Below are the code and all the weights of a small trained network. Each question names an input and a target symbol and asks about switching units off, where a switched-off unit gives its printed mean instead of its output.

import numpy as np


def w(rows, s, z=0):
    codes = np.array(rows[::2]) - 128.0
    scale = np.full(codes.shape[1], s)
    scale[-1] = z or s
    return codes * scale


def f(y):
    return y / 2 * (1 + np.tanh(0.7978845608 * (y + 0.044715 * y**3)))


def softmax(a):
    e = np.exp(a - a.max(-1, keepdims=True))
    return e / e.sum(-1, keepdims=True)


def log_softmax(a):
    a = a - a.max(-1, keepdims=True)
    return a - np.log(np.exp(a).sum(-1, keepdims=True))


def net(x, mask):
    ids = ['γζθλξπτφω'.index(c) for c in x.split()]
    T = len(ids)
    res = E[ids] + P[:T]
    r = res
    for j in range(3):
        rows = slice(2 * j, 2 * j + 2)
        q, k, v = (r @ M[0][rows].T for M in (Q, K, V))
        z = softmax(np.where(np.tri(T) > 0, q @ k.T / 2**0.5, -1e9)) @ v
        o = O[0][rows]
        res = res + np.where(mask[j], z, o[:, -1]) @ o[:, :-1]
    y = f(res @ A[0][:, :-1].T + A[0][:, -1])
    res = res + np.where(mask[3:11], y, B[0][:, -1]) @ B[0][:, :-1]
    return log_softmax(res[-1] @ U[:, :-1].T + U[:, -1])


Q, K, V, O, A, B = {}, {}, {}, {}, {}, {}
E = w([
[152,58,213,110],'γ',
[177,99,154,93],'ζ',
[199,136,125,116],'θ',
[200,122,197,207],'λ',
[176,56,171,205],'ξ',
[163,172,78,102],'π',
[174,160,100,139],'τ',
[121,110,91,188],'φ',
[148,250,15,112],'ω',
],0.012)
P = w([
[254,150,154,180],'0',
[141,191,132,169],'1',
[128,105,29,192],'2',
[144,157,180,26],'3',
[110,182,116,209],'4',
[131,62,45,174],'5',
[173,156,168,72],'6',
[97,177,139,190],'7',
[194,46,110,231],'8',
],0.014)
Q[0] = w([
[51,179,88,167],'head 1',
[137,158,198,51],'head 1',
[121,142,79,94],'head 2',
[247,128,139,32],'head 2',
[149,96,202,91],'head 3',
[92,97,124,128],'head 3',
],0.014)
K[0] = w([
[7,173,118,131],'head 1',
[209,165,150,156],'head 1',
[118,155,166,150],'head 2',
[255,109,121,155],'head 2',
[104,6,72,146],'head 3',
[118,104,113,160],'head 3',
],0.0098)
V[0] = w([
[62,162,66,179],'head 1',
[184,233,102,119],'head 1',
[154,193,7,113],'head 2',
[138,155,159,10],'head 2',
[172,138,103,80],'head 3',
[185,167,208,128],'head 3',
],0.012)
O[0] = w([
[113,141,116,255,2],'head 1',
[48,207,140,188,212],'head 1',
[116,227,108,204,98],'head 2',
[231,223,171,28,37],'head 2',
[14,118,103,11,154],'head 3',
[191,132,148,93,236],'head 3',
],0.0096,0.0061)
A[0] = w([
[211,204,104,155,124],'neuron 1',
[229,148,51,111,88],'neuron 2',
[125,73,60,64,149],'neuron 3',
[209,158,113,142,2],'neuron 4',
[121,81,205,117,54],'neuron 5',
[210,142,146,159,136],'neuron 6',
[55,105,11,55,138],'neuron 7',
[155,102,66,159,206],'neuron 8',
],0.011,0.0081)
B[0] = w([
[2,139,22,150,169],'neuron 1',
[48,56,250,183,156],'neuron 2',
[220,161,142,171,254],'neuron 3',
[134,117,192,87,119],'neuron 4',
[204,169,38,139,199],'neuron 5',
[101,149,35,127,158],'neuron 6',
[232,57,171,156,175],'neuron 7',
[77,117,212,60,221],'neuron 8',
],0.0095,0.0094)
U = w([
[185,150,100,95,46],'γ',
[104,135,184,5,103],'ζ',
[81,118,148,20,133],'θ',
[145,101,91,127,53],'λ',
[127,1,39,127,219],'ξ',
[118,143,133,96,122],'π',
[118,124,128,104,107],'τ',
[84,37,136,143,254],'φ',
[161,167,136,176,21],'ω',
],0.0096,0.0048)

Each question gives the input, a string of symbols that net reads in full, and the target symbol t.
The units are the heads (2 rows each of Q, K, V and O) and the neurons (one row each of A and B). Each row of codes is followed by its name. A weight is (code - 128) times the scale printed after its matrix; where a second scale follows, it is the last column's (O, A, B and U).
mask holds one flag per unit, heads first, then neurons. A switched-off unit (its flag False) gives its mean, the last column of its rows in O or B, instead of its output. The means were averaged over made-up inputs and are rounded, as every weight is.
A unit's drop is (log p(t) with every unit on - log p(t) with that unit switched off) / (log p(t) with every unit on - log p(t) with every unit switched off).
The circuit of an input: a set's keep is (log p(t) with only the set's units on - log p(t) with every unit switched off) / (log p(t) with every unit on - log p(t) with every unit switched off). Starting from all 11 units, units are removed one at a time, each time the one whose removal leaves the highest keep (on an exact tie, the one counted first), for as long as the keep stays at least 0.8.
circuit, biggest first: the units of the circuit, biggest drop first
unit that matters most: the unit with the biggest drop
top k neurons: the k neurons with the biggest drops, biggest first
which heads matter: for each layer, one digit per head in row order, 1 if its drop is at least 0.15 and else 0, layers parted by /
input ζ γ ζ γ ζ φ, target φ: circuit, biggest first => head 1; neuron 8; neuron 5
input θ τ ω, target φ: top 3 neurons => neuron 1; neuron 8; neuron 3
input θ ζ ω θ γ, target ω: circuit, biggest first => head 2
input ζ ξ ζ π λ ξ θ ζ ω, target φ: circuit, biggest first => neuron 2; neuron 8
input γ γ ζ ω, target γ: top 2 neurons => neuron 3; neuron 7
input ω ξ π ξ γ φ, target φ: circuit, biggest first => neuron 8; head 1
input ξ φ γ θ γ ξ γ, target ξ: circuit, biggest first => head 2; neuron 5
input γ ζ ζ ζ ξ γ θ, target γ: top 3 neurons => neuron 3; neuron 8; neuron 5
input φ ξ φ ζ τ, target φ: circuit, biggest first => neuron 3; neuron 5
input θ ξ ζ λ γ γ ζ θ π, target φ: circuit, biggest first => neuron 2; head 1; neuron 8
input γ γ γ ζ θ φ ξ, target γ: circuit, biggest first => head 1; head 2; neuron 5; neuron 3
input φ ζ γ τ γ γ θ, target φ: circuit, biggest first => head 2; neuron 5
input γ ξ ζ, target φ: which heads matter => 101
input γ γ ζ γ φ φ π, target γ: circuit, biggest first => neuron 3; neuron 8; head 1
input φ γ ζ λ, target φ: top 2 neurons => neuron 3; neuron 5
input ξ ξ γ φ γ θ π, target ξ: top 2 neurons => neuron 7; neuron 8
input γ ζ γ λ, target γ: unit that matters most => neuron 5
input φ ξ θ, target φ: which heads matter => 000
input γ γ ζ ω γ ξ, target φ: which heads matter => 110
input γ ζ π ω, target γ: which heads matter => 001
